Here is a tiny trained network, its code and every weight. The questions are about switching its units off for an input and a target symbol, where a switched-off unit gives its printed mean instead of its output.

import numpy as np


def w(rows, s, z=0):
    codes = np.array(rows[::2]) - 128.0
    scale = np.full(codes.shape[1], s)
    scale[-1] = z or s
    return codes * scale


def norm(h):
    return h / np.sqrt((h * h).mean(-1, keepdims=True) + 1e-5)


def f(y):
    return y / 2 * (1 + np.tanh(0.7978845608 * (y + 0.044715 * y**3)))


def softmax(a):
    e = np.exp(a - a.max(-1, keepdims=True))
    return e / e.sum(-1, keepdims=True)


def log_softmax(a):
    a = a - a.max(-1, keepdims=True)
    return a - np.log(np.exp(a).sum(-1, keepdims=True))


def net(x, mask):
    ids = ['ΘΩβζμξτ'.index(c) for c in x.split()]
    T = len(ids)
    res = E[ids] + P[:T]
    u = 0
    for l in range(3):
        q, k, v = (norm(res) @ M[l].T for M in (Q, K, V))
        z = softmax(np.where(np.tri(T) > 0, q @ k.T / 4**0.5, -1e9)) @ v
        res = res + np.where(mask[u], z, O[l][:, -1]) @ O[l][:, :-1]
        u += 1
        y = f(norm(res) @ A[l][:, :-1].T + A[l][:, -1])
        res = res + np.where(mask[u : u + 4], y, B[l][:, -1]) @ B[l][:, :-1]
        u += 4
    return log_softmax(norm(res)[-1] @ U[:, :-1].T + U[:, -1])


Q, K, V, O, A, B = {}, {}, {}, {}, {}, {}
E = w([
[90,126,88,37,196,103,246],'Θ',
[157,123,136,66,121,233,145],'Ω',
[177,101,103,69,108,178,159],'β',
[152,106,35,152,134,133,100],'ζ',
[128,163,61,166,111,136,132],'μ',
[171,78,139,127,51,75,89],'ξ',
[117,93,161,141,80,153,92],'τ',
],0.013)
P = w([
[106,138,153,104,181,152,116],'0',
[216,154,205,228,163,130,182],'1',
[149,160,139,181,94,123,163],'2',
[139,202,157,120,170,118,84],'3',
[68,152,105,91,110,128,86],'4',
[176,132,255,168,146,107,116],'5',
[127,68,188,121,172,163,86],'6',
],0.0059)
Q[0] = w([
[150,166,85,178,169,166,112],'0.h0',
[104,155,149,2,95,118,154],'0.h0',
[83,130,135,139,138,125,119],'0.h0',
[128,147,96,106,84,114,183],'0.h0',
],0.0072)
K[0] = w([
[107,158,70,5,254,2,226],'0.h0',
[231,204,57,94,80,215,4],'0.h0',
[134,204,197,188,215,169,143],'0.h0',
[187,171,104,178,101,127,106],'0.h0',
],0.0048)
V[0] = w([
[155,58,79,147,183,161,102],'0.h0',
[108,131,93,97,206,67,216],'0.h0',
[2,80,132,125,96,97,195],'0.h0',
[161,34,70,145,234,124,137],'0.h0',
],0.0041)
O[0] = w([
[197,146,113,43,113,49,189,181],'0.h0',
[5,110,22,99,34,119,167,64],'0.h0',
[2,153,39,191,124,120,87,6],'0.h0',
[129,145,98,147,100,194,90,151],'0.h0',
],0.0048,0.002)
A[0] = w([
[43,96,101,83,112,84,247,208],'0.n0',
[174,89,44,82,254,10,185,146],'0.n1',
[37,194,186,107,50,248,165,255],'0.n2',
[144,198,100,62,152,126,18,189],'0.n3',
],0.0045,0.0005)
B[0] = w([
[162,139,146,139,197,95,130,190],'0.n0',
[153,168,254,143,126,84,19,249],'0.n1',
[95,112,147,179,177,109,91,201],'0.n2',
[94,119,162,141,81,62,86,161],'0.n3',
],0.0074,0.0019)
Q[1] = w([
[164,181,107,169,171,194,180],'1.h0',
[92,177,16,212,161,63,253],'1.h0',
[202,21,182,14,52,144,129],'1.h0',
[187,171,143,101,153,109,119],'1.h0',
],0.0045)
K[1] = w([
[156,160,91,88,39,123,133],'1.h0',
[149,121,102,157,56,215,133],'1.h0',
[97,207,215,132,151,112,163],'1.h0',
[181,129,160,1,94,112,128],'1.h0',
],0.0064)
V[1] = w([
[121,71,102,166,54,226,70],'1.h0',
[101,91,149,181,3,195,138],'1.h0',
[178,87,117,170,108,165,88],'1.h0',
[117,93,114,130,38,204,64],'1.h0',
],0.0054)
O[1] = w([
[87,112,57,71,1,133,172,25],'1.h0',
[93,102,76,43,56,157,142,5],'1.h0',
[140,193,34,93,2,142,206,143],'1.h0',
[125,170,161,190,49,183,197,51],'1.h0',
],0.006,0.0029)
A[1] = w([
[138,115,143,189,91,54,97,139],'1.n0',
[169,89,114,78,115,143,172,113],'1.n1',
[138,165,149,123,87,98,238,250],'1.n2',
[122,179,164,2,94,70,195,215],'1.n3',
],0.0072,0.002)
B[1] = w([
[42,118,111,159,212,204,207,178],'1.n0',
[58,26,41,118,69,63,68,213],'1.n1',
[125,40,126,138,255,136,130,242],'1.n2',
[68,251,171,167,192,63,118,254],'1.n3',
],0.0066,0.0031)
Q[2] = w([
[174,129,168,171,134,76,162],'2.h0',
[86,233,138,120,99,100,115],'2.h0',
[181,218,237,150,227,128,166],'2.h0',
[2,196,126,122,71,113,66],'2.h0',
],0.0072)
K[2] = w([
[149,170,161,100,167,153,148],'2.h0',
[134,51,133,135,152,167,175],'2.h0',
[246,122,211,164,198,118,86],'2.h0',
[201,52,45,141,107,133,161],'2.h0',
],0.012)
V[2] = w([
[130,188,1,102,222,154,148],'2.h0',
[58,179,142,146,121,242,208],'2.h0',
[196,121,155,20,142,239,38],'2.h0',
[192,153,94,207,64,191,70],'2.h0',
],0.0076)
O[2] = w([
[164,197,163,77,97,145,195,171],'2.h0',
[64,182,178,122,195,179,140,14],'2.h0',
[87,120,112,35,96,155,82,158],'2.h0',
[131,10,80,120,184,138,187,4],'2.h0',
],0.012,0.0035)
A[2] = w([
[142,150,88,134,183,155,87,247],'2.n0',
[114,202,253,189,95,138,102,118],'2.n1',
[107,46,85,133,15,196,176,182],'2.n2',
[83,163,198,51,172,161,198,228],'2.n3',
],0.0076,0.0014)
B[2] = w([
[92,164,195,135,95,187,108,176],'2.n0',
[49,81,64,66,195,103,124,255],'2.n1',
[128,254,45,81,204,92,114,174],'2.n2',
[165,83,168,236,66,218,102,225],'2.n3',
],0.0076,0.0043)
U = w([
[105,229,168,152,214,108,110,18],'Θ',
[59,152,180,85,79,240,73,69],'Ω',
[183,188,124,67,24,90,99,170],'β',
[152,92,63,59,174,110,184,152],'ζ',
[162,138,207,181,110,187,199,204],'μ',
[162,89,114,239,102,66,94,170],'ξ',
[2,50,97,152,171,140,60,4],'τ',
],0.0097,0.0016)

Each question gives the input, a string of symbols that net reads in full, and the target symbol t.
The units are the heads (4 rows each of Q, K, V and O) and the neurons (one row each of A and B). Each row of codes is followed by its name. A weight is (code - 128) times the scale printed after its matrix; where a second scale follows, it is the last column's (O, A, B and U).
mask holds one flag per unit, layer by layer, with each layer's heads first. A switched-off unit (its flag False) gives its mean, the last column of its rows in O or B, instead of its output. The means were averaged over made-up inputs and are rounded, as every weight is.
A unit's drop is (log p(t) with every unit on - log p(t) with that unit switched off) / (log p(t) with every unit on - log p(t) with every unit switched off).
The circuit of an input: a set's keep is (log p(t) with only the set's units on - log p(t) with every unit switched off) / (log p(t) with every unit on - log p(t) with every unit switched off). Starting from the 12 units with the biggest drops (on a tie, the unit counted first), units are removed one at a time, each time the one whose removal leaves the highest keep (on an exact tie, the one counted first), for as long as the keep stays at least 0.8.
units of the circuit, in order: the units of the circuit, biggest drop first
unit that matters most: the unit with the biggest drop
top k neurons: the k neurons with the biggest drops, biggest first
k most important neurons of layer l: the k neurons of layer l with the biggest drops, biggest first
input Ω τ ξ τ ξ ξ τ, target ξ: top 3 neurons	0.n1, 1.n3, 1.n0
input τ ξ β β τ, target β: top neuron	1.n1
input ζ Ω ξ β ζ β β, target ζ: units of the circuit, in order	2.h0, 1.h0
input β β β τ ξ μ μ, target ξ: units of the circuit, in order	1.h0, 2.h0, 1.n3, 1.n0
input ξ ξ ξ ξ ζ Ω μ, target ζ: units of the circuit, in order	1.h0, 2.h0
input μ β Ω β μ, target Ω: units of the circuit, in order	1.n1, 0.n1, 2.h0, 1.h0
input β ζ τ τ Ω, target τ: top 3 neurons	0.n1, 1.n3, 1.n1
input Ω τ Ω β ζ β, target β: top 2 neurons	1.n3, 1.n1
input ζ μ β, target ζ: top 2 neurons	1.n1, 1.n2
input τ β β β β ξ, target β: units of the circuit, in order	1.n3, 2.h0
input ξ Θ β β β ζ Θ, target β: units of the circuit, in order	2.h0, 1.n0
input ζ β ξ Ω, target β: 2 most important neurons of layer 1	1.n1, 1.n3
input β Ω β ξ τ, target β: units of the circuit, in order	1.n1, 2.h0, 1.n2
input β ξ τ Ω β ζ, target Ω: units of the circuit, in order	2.h0, 1.h0
input β τ τ β β, target τ: unit that matters most	2.h0
input β β ξ, target β: top 3 neurons	1.n1, 1.n2, 1.n3
input Ω τ β ζ, target τ: top 3 neurons	0.n1, 1.n2, 1.n0
input β μ β β, target μ: 2 most important neurons of layer 1	1.n3, 1.n1
input ζ Ω τ β, target Ω: units of the circuit, in order	2.h0, 1.h0, 2.n3
input Ω β ζ, target Ω: units of the circuit, in order	2.h0, 0.n1, 1.h0
